Here is a tiny trained network, its code and every weight. The questions are about switching its units off for an input and a class, where a switched-off unit gives its printed mean instead of its output.

import numpy as np


def w(rows, s, z=0):
    codes = np.array(rows[::2]) - 128.0
    scale = np.full(codes.shape[1], s)
    scale[-1] = z or s
    return codes * scale


def f(y):
    return np.maximum(y, 0)


def log_softmax(a):
    a = a - a.max(-1, keepdims=True)
    return a - np.log(np.exp(a).sum(-1, keepdims=True))


def net(x, mask):
    res = np.array(x, float).reshape(1, 5) / 4 @ E
    y = f(res @ A[0][:, :-1].T + A[0][:, -1])
    res = res + np.where(mask, y, B[0][:, -1]) @ B[0][:, :-1]
    return log_softmax(res[-1] @ U[:, :-1].T + U[:, -1])


A, B = {}, {}
E = w([
[207,247,133,200,31,128,56],'x0',
[160,128,153,119,136,155,128],'x1',
[202,166,108,101,195,50,49],'x2',
[203,101,93,193,129,105,205],'x3',
[146,147,130,121,152,159,127],'x4',
],0.013)
A[0] = w([
[84,145,177,50,156,131,143,4],'n1',
[106,121,217,32,158,101,150,151],'n2',
[146,207,134,67,70,128,39,63],'n3',
[95,61,100,70,208,112,51,137],'n4',
[113,207,161,236,38,174,172,70],'n5',
[94,57,111,139,162,157,231,173],'n6',
[22,126,169,60,25,255,85,179],'n7',
[67,122,147,68,158,116,88,73],'n8',
],0.01,0.0034)
B[0] = w([
[141,109,164,200,155,89,148,171],'n1',
[120,76,139,167,166,119,173,194],'n2',
[91,204,149,141,55,82,121,238],'n3',
[61,134,146,107,242,137,149,219],'n4',
[118,142,242,246,163,146,91,240],'n5',
[163,30,66,160,128,166,192,232],'n6',
[155,50,38,114,163,93,40,248],'n7',
[100,145,191,170,119,82,177,186],'n8',
],0.012,0.015)
U = w([
[178,63,33,36,224,107,185,233],'0',
[76,108,217,169,192,158,187,104],'1',
[185,147,87,172,116,103,78,192],'2',
[82,191,161,60,78,92,93,2],'3',
[125,63,72,99,121,231,250,26],'4',
],0.011,0.0064)

Each question gives the input, the list of numbers given to net, and the class t.
The units are the neurons (one row each of A and B). Each row of codes is followed by its name. A weight is (code - 128) times the scale printed after its matrix; where a second scale follows, it is the last column's (A, B and U).
mask holds one flag per neuron, in row order. A switched-off neuron (its flag False) gives its mean, the last column of its row in B, instead of its output. The means were averaged over made-up inputs and are rounded, as every weight is.
A unit's drop is (log p(t) with every unit on - log p(t) with that unit switched off) / (log p(t) with every unit on - log p(t) with every unit switched off).
The circuit of an input: a set's keep is (log p(t) with only the set's units on - log p(t) with every unit switched off) / (log p(t) with every unit on - log p(t) with every unit switched off). Starting from all 8 units, units are removed one at a time, each time the one whose removal leaves the highest keep (on an exact tie, the one counted first), for as long as the keep stays at least 0.8.
circuit, biggest first: the units of the circuit, biggest drop first
unit that matters most: the unit with the biggest drop
k most important neurons: the k neurons with the biggest drops, biggest first
drop when u is switched off: that unit's drop, to one decimal
input [1,4,1,-8,-2], class 3: unit that matters most	n3
input [1,-2,-7,-5,-4], class 2: 3 most important neurons	n7, n5, n4
input [-2,3,-5,1,4], class 4: 2 most important neurons	n6, n4
input [8,5,1,-7,-4], class 3: 2 most important neurons	n3, n6
input [3,0,2,-3,7], class 3: circuit, biggest first	n6, n3
input [-8,-2,5,0,8], class 1: 3 most important neurons	n7, n8, n4
input [3,-3,-5,0,-6], class 2: 2 most important neurons	n7, n4
input [2,4,2,-2,6], class 3: 2 most important neurons	n6, n7
input [5,-7,-3,-1,6], class 2: 2 most important neurons	n4, n7
input [-8,-3,-2,-8,-2], class 0: 2 most important neurons	n7, n5
input [-3,-6,0,-6,-7], class 0: 3 most important neurons	n5, n7, n3
input [1,6,1,6,8], class 2: 3 most important neurons	n4, n6, n2
input [-7,-1,-5,2,-4], class 4: drop when n6 is switched off	0.6
input [-3,8,-8,-7,-2], class 0: circuit, biggest first	n7
input [-4,-5,-6,6,-6], class 4: drop when n6 is switched off	0.0
input [-4,6,-1,-5,-4], class 0: drop when n7 is switched off	0.7
input [-2,4,-7,5,4], class 4: drop when n6 is switched off	0.2
